Here are made-up things, facts about them, and rows of numbers that follow some of those facts. Name the thing behind each unnamed row.

Some rows with their names:
(1711): [ 23 -23  16  -8  25   7   6 -24  18  22  26  -7  24 -13   4 -24 -29  13
  -2   1 -30  33  24 -32   9 -24  -2 -24 -30  22]
(1342): [-25  14  -8 -35  42 -34  24  28 -41  32 -39   5  -2 -11 -39  22  34 -37
 -35 -20  25  12  26  -5 -23  -3   0  17   2 -18]
(288): [-33 -33   1 -22  23 -30  41   2 -32 -10   3 -12   6 -18 -24  -9   9 -28
   7 -39  -1 -18  42  13 -23   1 -27  -8 -15 -43]
(273): [ 17 -17 -20 -38  13  -2  28   6   8  30  19 -19  25 -20 -11  -7 -24  20
 -18   5 -19  45  53 -29   7 -24  31 -23 -15 -11]
(132): [  6 -27 -13 -33  25  33 -18   5 -21  30 -14 -11  17 -24 -39  16   5 -35
 -41  -5 -23  33  56 -31 -25  35  -6   8 -48 -34]
(91): [ 27   4  12  -2  -4  26   5 -27  26  33  26 -13  27  -7   6   0 -26   5
 -32  11 -26  44  27 -40  16 -24  46 -35 -27  23]
(1111): [  5  20  17   9   8  -6  31   4  40  10  -6   9   7  19  -8  15  -2  42
  -1 -43 -14  -1 -13 -23   4 -32  35 -12 -11  21]
(1482): [-27 -14  -6 -12  22  -6  26  13 -16  24 -27 -11 -12 -33 -18  12  34  24
 -22  -6  23 -12  23 -14 -37   2  -6   0 -26 -14]
(1694): [-12  -9  33  26   1  39   6 -30  38  32 -33  -6 -12  19 -27  -1  47  35
  39 -51  -5 -15 -11  -4   6  19   6  14 -55 -30]
(270): [-24 -12 -21 -20  11  33 -15  19  -9  23 -36  25  -6  21 -24  28  41 -27
 -32 -30  27  10  45  15   4  28  11  24   1 -28]
(1719): [ 37  13  14  -2  37  25  -4 -13 -12  36  21  -7  39  -7 -41  -9 -24 -29
 -25  12 -24  43  41 -34   1  -4  30 -20  -3  18]
(745): [-19   9  23  28  -8  16  15  -9  27  -8   7  33  -3  26  30  10  15  10
  23 -17   1 -11 -17  -4  10 -15  20  10  -5  20]
(1501): [-19 -33  17  -1  -6  44  11 -13  25  28 -10   2   4  18 -33  20  45  12
   6 -39   9 -22   4 -20   0  17  29  28 -40 -48]
(910): [-34  27 -22 -18  29 -30  -1  27 -14  31 -47  29 -16  13 -22  20  39 -35
 -33  -9  27  24  39  20   5 -11  10  12  22 -13]
(401): [ 29  17 -18 -19   3 -12  -3   1   4  33  26  -3  31 -16  15  -4 -28 -15
 -33  11 -19  50  61 -24  12 -16  39 -29  15  24]
(1390): [  2 -25  32  25  14  35  21 -25  29  16  -8 -11  -5  21 -37   5  28  28
  38 -50  -6 -16 -13 -16  10   2  -1  14 -50 -36]
(239): [-24 -30 -19 -32  42  22 -25  24  -1  33 -41  10 -13  19 -34   6  49 -24
 -26 -27  22   4  44   9   1  20 -20  36 -12 -47]
(1136): [-32 -12  25  -1  -8 -12  43 -30   7  18   0 -22 -10 -31 -13   4  33  25
  16  -7   7 -18  19  -3 -28  -7 -14 -29 -36  17]

Some facts about the things:
(1006) | χ (91) (1366) (1086) | γ (737) (1290) (567) (1082) (1639) | ω grosku | τ b
(1010) | χ (251) (741) | ω stasel | τ d
(1049) | ω grosku | τ e
(1052) | ω grosku | τ d
(107) | χ (251) (796) (1532) | ω stasel | τ c
(1082) | χ (895) (188) (662) (1352) (47) | ω grosku | τ a
(1086) | ω grosku | τ a
(109) | χ (416) (1111) | ω stibren | τ b
(1111) | ω stibren | τ a
(1114) | ω grosku | τ b
(1120) | χ (910) (1509) (1086) (1722) (1622) | ω dosti | τ b
(1132) | χ (1431) (1195) (1352) | γ (368) (188) (624) (515) (440) | ω grosku | τ d
(1136) | χ (1643) (817) (1298) (1250) (515) (181) | ω stasel | τ a
(1163) | ω grosku | τ f
(1180) | χ (1414) (1643) (401) | ω grosku | τ b
(1189) | χ (852) (870) (1198) (1431) (1532) | ω stibren | τ c
(1195) | ω grosku | τ b
(1196) | χ (1342) (507) (1431) (281) | ω stibren | τ a
(1198) | ω grosku | τ f
(1226) | ω grosku | τ a
(1240) | χ (1086) | γ (1626) (507) (1789) (906) | ω grosku | τ a
(1246) | ω grosku | τ d
(1250) | ω grosku | τ a
(1256) | χ (1246) (662) (1532) (312) | ω grosku | τ b
(1290) | χ (558) (1086) (608) (865) | ω stibren | τ d
(1298) | ω grosku | τ a
(1306) | γ (1120) (639) (1366) (1694) (188) (1428) (66) | ω vatre | τ b
(132) | χ (1719) (183) (865) | γ (1226) (1180) (143) | ω stibren | τ b
(133) | γ (737) (1586) (1501) (155) (222) (66) (1196) (929) | ω vatre | τ a
(1336) | ω stibren | τ e
(1342) | ω stibren | τ b
(1345) | ω dosti | τ b
(1352) | ω grosku | τ b
(1366) | ω drebrobon | τ b
(138) | ω grosku | τ c
(1390) | χ (1586) (1195) | ω dosti | τ a
(1410) | ω stibren | τ d
(1414) | ω stibren | τ d
(1423) | ω grosku | τ a
(1428) | ω drebrobon | τ d
(143) | χ (1423) (1587) | ω dosti | τ c
(1431) | ω stibren | τ c
(1450) | ω grosku | τ a
(1464) | χ (377) (138) | ω vatre | τ e
(1482) | χ (941) (1049) (1111) (1114) (515) | ω grosku | τ c
(1498) | ω dosti | τ a
(1501) | χ (1114) (735) | ω stasel | τ c
(1509) | ω dosti | τ a
(1532) | ω drebrobon | τ c
(155) | ω stasel | τ b
(1564) | χ (1724) (624) (183) | ω pluski | τ a
(1570) | χ (507) (1509) (1587) | ω grosku | τ b
(1580) | γ (444) (924) (1082) (48) | ω grosku | τ a
(1586) | ω grosku | τ a
(1587) | γ (54) (377) (179) (40) (624) (676) (745) (696) (1195) | ω pluski | τ c
(1595) | χ (519) (941) (401) (558) (1431) (1306) | ω dosti | τ a
(1622) | γ (1796) (1390) (65) (737) (1180) (1694) (924) (1501) (1639) | ω grosku | τ f
(1626) | χ (54) (73) (155) | ω grosku | τ e
(1639) | ω pluski | τ a
(1643) | ω grosku | τ d
(1649) | γ (54) (1643) (327) (1246) (817) (870) (617) | ω vatre | τ b
(1654) | χ (419) (681) | ω grosku | τ f
(1661) | χ (700) (1345) (1431) (735) | ω stasel | τ a
(167) | χ (91) (1649) (401) (1423) | γ (1390) (924) (1639) | ω grosku | τ b
(1692) | ω stibren | τ f
(1694) | χ (91) (1707) (133) (515) (312) (47) | ω dosti | τ a
(1696) | ω grosku | τ a
(1703) | χ (519) (73) | ω grosku | τ a
(1707) | ω dosti | τ d
(1711) | γ (268) (745) (1196) (865) | ω grosku | τ a
(1712) | χ (1414) | ω grosku | τ a
(1719) | γ (1570) (1796) (354) (1654) (696) (1196) (1532) (326) | ω dosti | τ c
(1722) | ω vatre | τ a
(1723) | χ (1724) | ω grosku | τ d
(1724) | ω drebrobon | τ d
(1747) | χ (1806) (293) | ω grosku | τ b
(178) | χ (73) (251) (1111) (273) (1722) (1806) | ω grosku | τ a
(1789) | χ (1086) (624) | ω pluski | τ a
(179) | ω stibren | τ a
(1796) | ω dosti | τ c
(1806) | ω stibren | τ d
(181) | ω stasel | τ a
(182) | γ (519) (774) (817) (567) (1298) (576) (1196) | ω stasel | τ b
(183) | ω grosku | τ f
(188) | ω grosku | τ e
(222) | ω grosku | τ b
(239) | χ (1711) (1796) (1195) | ω grosku | τ b
(251) | ω grosku | τ a
(252) | χ (1298) | ω stasel | τ f
(255) | γ (1226) (311) (416) (492) (906) (924) (143) (326) | ω grosku | τ a
(268) | ω pluski | τ a
(270) | χ (1587) | ω grosku | τ b
(273) | γ (1111) (1256) (465) (1198) (1163) | ω grosku | τ c
(281) | ω grosku | τ a
(288) | χ (1498) (681) | ω pluski | τ c
(293) | γ (1626) (1723) (1246) (906) (252) (617) | ω stibren | τ b
(311) | ω grosku | τ b
(312) | ω grosku | τ b
(319) | χ (268) (1719) | ω stibren | τ d
(326) | χ (1049) (268) (255) (188) (617) | ω grosku | τ b
(327) | χ (1052) (401) (608) (1587) | ω grosku | τ b
(334) | γ (1595) (65) (1086) (270) (239) (342) (865) | ω grosku | τ a
(342) | χ (1532) | ω stasel | τ f
(348) | χ (1707) (1696) (1111) (478) (1352) | ω stibren | τ b
(354) | χ (311) (188) | ω dosti | τ c
(368) | ω stibren | τ a
(377) | ω pluski | τ f
(40) | χ (311) (179) (624) | ω pluski | τ b
(401) | γ (519) (586) (941) (1595) (444) (817) (179) (178) (1692) (731) | ω grosku | τ c
(416) | ω grosku | τ a
(419) | ω grosku | τ a
(424) | χ (1298) (1423) | ω grosku | τ a
(428) | γ (910) (54) (1724) (799) (424) (1250) (1410) | ω grosku | τ a
(440) | ω dosti | τ c
(444) | χ (401) (542) (515) | ω stibren | τ d
(460) | χ (507) (567) (1622) (745) | ω dosti | τ f
(465) | χ (735) | ω stibren | τ a
(47) | γ (1747) (951) (1722) | ω grosku | τ c
(478) | γ (895) (354) (822) (567) (1654) | ω pluski | τ a
(48) | χ (507) (624) | ω grosku | τ a
(492) | ω pluski | τ c
(507) | ω stibren | τ e
(515) | ω grosku | τ a
(519) | ω grosku | τ f
(54) | ω stasel | τ e
(542) | ω stibren | τ b
(545) | ω stibren | τ b
(558) | γ (1570) (852) (444) (1189) (624) (440) (109) | ω stibren | τ b
(567) | ω grosku | τ d
(576) | χ (507) (222) | ω grosku | τ a
(586) | ω grosku | τ d
(608) | ω grosku | τ e
(617) | ω stibren | τ e
(624) | ω grosku | τ a
(639) | χ (1111) (515) | ω grosku | τ c
(65) | ω stibren | τ e
(66) | ω stasel | τ b
(662) | ω drebrobon | τ a
(676) | χ (852) (906) (1692) | ω grosku | τ a
(681) | ω grosku | τ a
(690) | ω grosku | τ e
(696) | χ (1226) (1696) (690) (1643) (1111) (741) (1806) (735) | ω grosku | τ d
(700) | ω dosti | τ a
(714) | χ (91) (796) (1722) | γ (586) (941) (727) (465) (1692) (281) | ω grosku | τ c
(727) | χ (624) (515) (1622) | ω stibren | τ a
(728) | χ (545) (1498) (65) | γ (1789) (639) (1290) (924) (440) (342) (1196) | ω stibren | τ b
(73) | ω grosku | τ a
(731) | χ (774) (1719) (188) (1423) (1410) (66) (281) | ω grosku | τ a
(735) | γ (319) (1290) (183) (994) (1163) | ω dosti | τ b
(737) | χ (1114) (865) | ω stibren | τ f
(741) | γ (54) (542) (727) (1189) (1692) (1450) (460) (1352) (109) | ω stibren | τ d
(745) | ω grosku | τ a
(774) | ω stibren | τ c
(796) | ω grosku | τ d
(799) | χ (1649) (401) (1114) (1345) | ω stibren | τ a
(817) | ω grosku | τ e
(822) | χ (73) | ω dosti | τ b
(852) | ω grosku | τ b
(865) | ω vatre | τ a
(870) | ω dosti | τ d
(895) | ω grosku | τ b
(906) | ω dosti | τ d
(91) | γ (1789) (1114) (1694) (465) (1189) (460) (1532) | ω grosku | τ a
(910) | ω stibren | τ b
(924) | χ (312) | ω stibren | τ a
(929) | χ (1649) (311) | ω grosku | τ c
(941) | ω grosku | τ b
(951) | χ (852) (179) (617) | ω dosti | τ a
(976) | χ (507) (1643) (1345) (865) (1352) | γ (1696) (1723) (1366) (906) (1290) (727) (465) (1198) | ω stasel | τ b
(994) | χ (1336) (401) | ω pluski | τ c
(997) | χ (401) | γ (416) (492) (542) (1694) (1423) (1712) (929) | ω pluski | τ a

Name these rows:
No name comes twice in this set of rows, the named rows included.
[-19   1 -19 -42  45 -34  46  25 -32   0 -41  -2   8  18 -45  19   7 -30
 -33 -39   4  -4  45  15  -9 -18 -13  10  13 -42] | (545)
[-20  -3  11 -42  48 -27  36  20 -29  20  15  -8  26 -35 -32  17 -19   3
 -39   7  -4   3  30 -39 -33 -20   1 -13  -3   8] | (47)
[-32 -16  11  24  34  11 -22 -14  21  11  -4   7  -4   4  28 -45  14  35
  28   8  -6 -10 -12  -3  -3 -10 -19  18   1  -2] | (676)
[-10  -1  20  23  -2  45  22 -22  13  23 -28  -4   4   2 -36  20  45 -18
  13 -45  20 -18  -5  -7  -9  25  21  16 -44 -29] | (143)
[ -1   6  23  21  29  38 -17 -12   3  26 -30  -4 -10  10 -30  -5  43 -10
  25 -26  18  -1  -9  -7 -17  14   0  29 -17 -31] | (354)
[ 34  28 -22   7 -13 -28   5 -26  11  36  17 -15   8   2  -8 -46 -29  40
 -18   6 -35  41  40 -39  -5 -32  42 -18 -24  33] | (741)
[ 35 -45 -30 -31  16  23 -12   9 -22  38  -8 -11  17  22 -38 -24 -21 -29
 -28 -12 -27  42  52  -7  -1  29 -11 -21 -46 -46] | (728)
[ 30   7  26  11  31  28  15  -2  13  18 -18   7  12  39 -35  17  36  -9
  20 -52  -1  -2 -17 -21   8  -5  26  27 -23 -42] | (1796)
[-12 -30 -27 -16   0  16 -22  -3  18  37  12 -14  16 -38  10 -42 -27   9
 -14  16 -23  41  50 -16   1  11   8 -20  -9  -6] | (714)
[-25   9 -30 -15  14  20 -26  27  16  36 -59  25  -9  32 -32   5  44  -1
 -22 -30  22  31  36  25   6   6   4  25  15 -43] | (109)
[-24 -15 -13  20  -4  15  -2 -14  32  22 -32   5 -18   0  29 -33  13  47
  32  -5 -13  -7   1   4   6 -11  -3  -4 -30 -10] | (178)
[-18   2   5  17   7  -3  10 -16  26  -7  -1  26  -8  33  33 -21  -1  22
  30 -17 -14  -6  -5   9  17 -17  -5   2 -13  -6] | (1450)
[ -6   7  19  24   8   7  31 -13  27  -2 -13   3  -6  16   2  -4  -3  16
  39 -40 -17  -9 -12 -12   4 -11  -3   0 -35   0] | (368)
[ 20  -2  16  23 -18  15  35 -31   3 -23  11  -7  -6  34 -17 -46  11  28
  32 -49   1 -25 -13 -24   4 -18  13  23 -52  -9] | (1428)
[-29 -19  10 -10  10 -15  42  -2  10   7  -7 -14 -18 -30  -2   3  -2  36
   9 -20  -1 -22   0 -13 -19 -22 -14 -18 -46   8] | (1703)

The same things again, as new rows of numbers:
Named rows:
(1595): [-14   0   2  10 -10   7  -1   2   8   4   2   6   6]
(1342): [ -3   1   4 -15  -3   6  -9  12   1  -2  -6   3  -3]
(155): [-7  3 10 -8 -2 11 -7 10 -1  0 -7  2 -2]
(312): [ -2   9   5 -11  -6   9  -7   9  -8   4  -2  -1  -4]
(1082): [ -9  -3  -1   5   0   6   5   0  17  12   7 -13   0]
(870): [ -6  -4   7   1 -14   1   6   1 -12 -18   5  13  -1]
(1649): [  7  20  -6  -3  15  -6  -5  -6 -21  17 -28   5  -2]
(327): [-2 13 -3 -7 -4 -5 -8 14 -4 11  6 -1 -1]
(1464): [ 1 -3  2 14 -6  4  2 -8  2 -6 15  0  7]
(109): [ -2   7  -5 -12  -1 -11 -11  18   1   6   1   6   1]
(865): [-11   1   6   8 -10  20   0  -5   1  -1  -2  -2   3]
(1196): [-7 -8 -4  2  6 -1  3  3 21  7  0 -7  1]
(1120): [-11   5   6  -3  -3   1  -5  13   3   8  -1   8   0]
(1198): [ 14   8   0   0   1  15 -16  -4 -16   4   2  -3  -2]
(617): [  5  -8  -3   5  -6   8  -3  -4  -2 -15   7   2   4]
(270): [-3 11 -1 -8 -2 -5 -7 13 -1 13  7 -3 -2]
(1298): [ -6   2   2   4 -12  16  -2   0   0   0   2  -5   1]
(1111): [ -7  -2  -1  -2 -11  10  -5   6   5  -6  -1   2   4]

Which thing is each row?
No name comes twice in this set of rows, the named rows included.
[  3   6  -9  -3  -8 -20   4  10 -13  -6  20   5   3] | (1723)
[-10   4  12  -4  -8  12  -7   6  -4   0  -9   9  -4] | (1345)
[-11   3   6   7 -12  20  -1  -3  -2  -2  -1  -1   4] | (1722)
[ -2   7 -13   1 -10 -10 -10  11  -1   2   3   9  10] | (465)
[  4  12   0  -4  25   0   2 -11  -8  20 -29  -6  -6] | (1306)
[ -7  -4   3  -5 -17  13  -2 -20  11   6   1  -1  -7] | (1586)
[ 13  -7  -8  -1  22 -22  10 -11 -12 -16 -14  14   0] | (1587)
[ 14 -14  15   9  -3   2   2 -12  13 -22  -4  -3   6] | (65)
[ -3   6  -1   4 -12  12  -4   0  -5   2   0  -3   4] | (624)
[ -7  -8  -7   7  28 -10   8  -8  22  14 -22  -2   3] | (997)
[  5   1  -7  -8  37 -17   5   0  17  26 -21 -12  -7] | (132)
[  2  -7   4  -3  54  -5  21 -13  32  40 -23 -34 -17] | (167)
[  4  -3  -3   8  30   7  15 -22  13  22 -26 -22  -6] | (255)
[  5  -2   2   3  13   7 -11  -1   6   9   6  -4  -2] | (342)
[  2 -12  -1   5  -4  10   0  -3   4 -15   9  -2   3] | (1336)

